Below are the code and all the weights of a small trained network. Each question names an input and a target symbol and asks about switching units off, where a switched-off unit gives its printed mean instead of its output.

import numpy as np


def w(rows, s, z=0):
    codes = np.array(rows[::2]) - 128.0
    scale = np.full(codes.shape[1], s)
    scale[-1] = z or s
    return codes * scale


def f(y):
    return np.maximum(y, 0)


def softmax(a):
    e = np.exp(a - a.max(-1, keepdims=True))
    return e / e.sum(-1, keepdims=True)


def log_softmax(a):
    a = a - a.max(-1, keepdims=True)
    return a - np.log(np.exp(a).sum(-1, keepdims=True))


def net(x, mask):
    ids = ['ΔΦΨαγελτ'.index(c) for c in x.split()]
    T = len(ids)
    res = E[ids] + P[:T]
    u = 0
    for l in range(2):
        q, k, v = (res @ M[l].T for M in (Q, K, V))
        z = softmax(np.where(np.tri(T) > 0, q @ k.T / 3**0.5, -1e9)) @ v
        res = res + np.where(mask[u], z, O[l][:, -1]) @ O[l][:, :-1]
        u += 1
        y = f(res @ A[l][:, :-1].T + A[l][:, -1])
        res = res + np.where(mask[u : u + 8], y, B[l][:, -1]) @ B[l][:, :-1]
        u += 8
    return log_softmax(res[-1] @ U[:, :-1].T + U[:, -1])


Q, K, V, O, A, B = {}, {}, {}, {}, {}, {}
E = w([
[159,153,117,117],'Δ',
[107,106,146,181],'Φ',
[117,93,98,153],'Ψ',
[137,74,121,162],'α',
[159,8,78,173],'γ',
[112,81,125,110],'ε',
[202,135,75,136],'λ',
[104,151,149,25],'τ',
],0.014)
P = w([
[95,193,110,194],'0',
[152,82,125,127],'1',
[251,65,76,138],'2',
[178,68,160,142],'3',
[228,120,160,103],'4',
[212,21,162,150],'5',
[156,85,200,139],'6',
[243,98,214,138],'7',
[117,92,255,98],'8',
[131,108,210,146],'9',
],0.007)
Q[0] = w([
[254,78,210,33],'0.h0',
[52,65,137,164],'0.h0',
[51,166,197,92],'0.h0',
],0.0066)
K[0] = w([
[87,163,89,186],'0.h0',
[7,101,36,132],'0.h0',
[166,65,139,139],'0.h0',
],0.012)
V[0] = w([
[254,144,57,7],'0.h0',
[183,123,87,228],'0.h0',
[153,37,11,251],'0.h0',
],0.0094)
O[0] = w([
[178,70,254,153,111],'0.h0',
[80,109,37,156,202],'0.h0',
[60,43,126,53,255],'0.h0',
],0.0094,0.0065)
A[0] = w([
[110,101,196,114,2],'0.n0',
[121,11,106,124,145],'0.n1',
[137,181,159,161,30],'0.n2',
[81,85,167,160,193],'0.n3',
[148,148,120,165,19],'0.n4',
[132,132,224,147,107],'0.n5',
[96,204,156,184,100],'0.n6',
[79,127,158,46,111],'0.n7',
],0.011,0.0056)
B[0] = w([
[61,107,123,157,134],'0.n0',
[196,191,169,66,248],'0.n1',
[145,41,191,74,131],'0.n2',
[243,172,131,114,186],'0.n3',
[49,161,122,34,129],'0.n4',
[171,110,2,111,143],'0.n5',
[193,112,95,203,132],'0.n6',
[221,108,120,210,165],'0.n7',
],0.008,0.016)
Q[1] = w([
[168,177,138,2],'1.h0',
[69,36,60,70],'1.h0',
[100,161,231,209],'1.h0',
],0.0085)
K[1] = w([
[58,49,27,174],'1.h0',
[92,2,188,116],'1.h0',
[181,134,145,62],'1.h0',
],0.0098)
V[1] = w([
[86,67,73,32],'1.h0',
[225,1,126,89],'1.h0',
[54,6,25,52],'1.h0',
],0.0079)
O[1] = w([
[79,204,50,150,214],'1.h0',
[197,203,131,12,253],'1.h0',
[77,208,197,201,210],'1.h0',
],0.011,0.0046)
A[1] = w([
[90,140,230,141,1],'1.n0',
[139,135,45,125,55],'1.n1',
[192,137,134,187,210],'1.n2',
[118,147,178,187,35],'1.n3',
[161,95,105,134,37],'1.n4',
[160,130,250,68,123],'1.n5',
[131,75,142,61,96],'1.n6',
[92,168,168,183,27],'1.n7',
],0.014,0.0063)
B[1] = w([
[133,163,200,166,145],'1.n0',
[64,158,241,29,144],'1.n1',
[5,140,51,124,179],'1.n2',
[167,82,123,27,163],'1.n3',
[27,36,254,120,153],'1.n4',
[81,114,114,162,250],'1.n5',
[145,148,167,175,205],'1.n6',
[86,8,123,39,176],'1.n7',
],0.0084,0.026)
U = w([
[253,13,163,76,49],'Δ',
[207,50,64,149,255],'Φ',
[97,197,134,152,88],'Ψ',
[200,171,120,68,95],'α',
[205,130,140,100,189],'γ',
[81,195,113,134,86],'ε',
[55,118,85,179,132],'λ',
[176,91,104,137,140],'τ',
],0.0064)

Each question gives the input, a string of symbols that net reads in full, and the target symbol t.
The units are the heads (3 rows each of Q, K, V and O) and the neurons (one row each of A and B). Each row of codes is followed by its name. A weight is (code - 128) times the scale printed after its matrix; where a second scale follows, it is the last column's (O, A, B and U).
mask holds one flag per unit, layer by layer, with each layer's heads first. A switched-off unit (its flag False) gives its mean, the last column of its rows in O or B, instead of its output. The means were averaged over made-up inputs and are rounded, as every weight is.
A unit's drop is (log p(t) with every unit on - log p(t) with that unit switched off) / (log p(t) with every unit on - log p(t) with every unit switched off).
The circuit of an input: a set's keep is (log p(t) with only the set's units on - log p(t) with every unit switched off) / (log p(t) with every unit on - log p(t) with every unit switched off). Starting from the 12 units with the biggest drops (on a tie, the unit counted first), units are removed one at a time, each time the one whose removal leaves the highest keep (on an exact tie, the one counted first), for as long as the keep stays at least 0.8.
units of the circuit, in order: the units of the circuit, biggest drop first
unit that matters most: the unit with the biggest drop
k most important neurons: the k neurons with the biggest drops, biggest first
k most important neurons of layer l: the k neurons of layer l with the biggest drops, biggest first
input Φ Δ Φ Φ Δ, target λ: units of the circuit, in order => (0.h0; 1.h0)
input Φ γ λ λ, target λ: units of the circuit, in order => (1.h0; 0.h0; 0.n1)
input Ψ Φ τ, target ε: units of the circuit, in order => (0.h0; 1.h0)
input γ α Δ, target α: units of the circuit, in order => (0.n1; 1.h0; 0.h0; 0.n3)
input Φ Φ λ λ α γ Ψ, target λ: units of the circuit, in order => (0.h0; 1.h0; 0.n1)
input γ Φ γ, target α: unit that matters most => 0.h0
input γ γ τ, target α: units of the circuit, in order => (1.h0; 0.n1; 0.h0; 0.n7)
input γ λ Φ τ Φ γ γ, target α: 2 most important neurons => (0.n1; 1.n7)
input γ Φ α ε γ α, target α: units of the circuit, in order => (1.h0; 0.n1; 0.h0; 0.n3)
input Δ α Φ γ γ λ Φ Φ Δ, target Φ: 2 most important neurons => (0.n1; 0.n7)
input γ γ λ Δ, target α: 2 most important neurons => (0.n1; 0.n3)
input Φ τ γ τ Φ τ τ Δ τ, target λ: 3 most important neurons => (1.n2; 0.n7; 0.n1)
input Φ Ψ Δ Φ Ψ γ λ τ, target λ: 2 most important neurons => (0.n7; 1.n2)
input Φ γ λ γ Φ Φ γ Ψ λ γ, target λ: units of the circuit, in order => (1.h0; 0.n1; 0.h0)
input γ Ψ λ, target α: units of the circuit, in order => (1.h0; 0.n1; 0.h0)
input γ ε α γ γ τ, target α: units of the circuit, in order => (1.h0; 0.n1; 0.h0; 0.n3)
input τ Ψ Ψ Δ Ψ Ψ λ, target Δ: 3 most important neurons => (1.n4; 0.n6; 0.n5)
input Φ γ γ α, target λ: 2 most important neurons => (0.n1; 0.n7)
input Φ τ τ α Φ γ λ ε γ ε, target λ: 2 most important neurons => (1.n2; 0.n7)
input Δ γ λ γ Δ α λ α Δ, target Φ: 2 most important neurons of layer 0 => (0.n1; 0.n3)
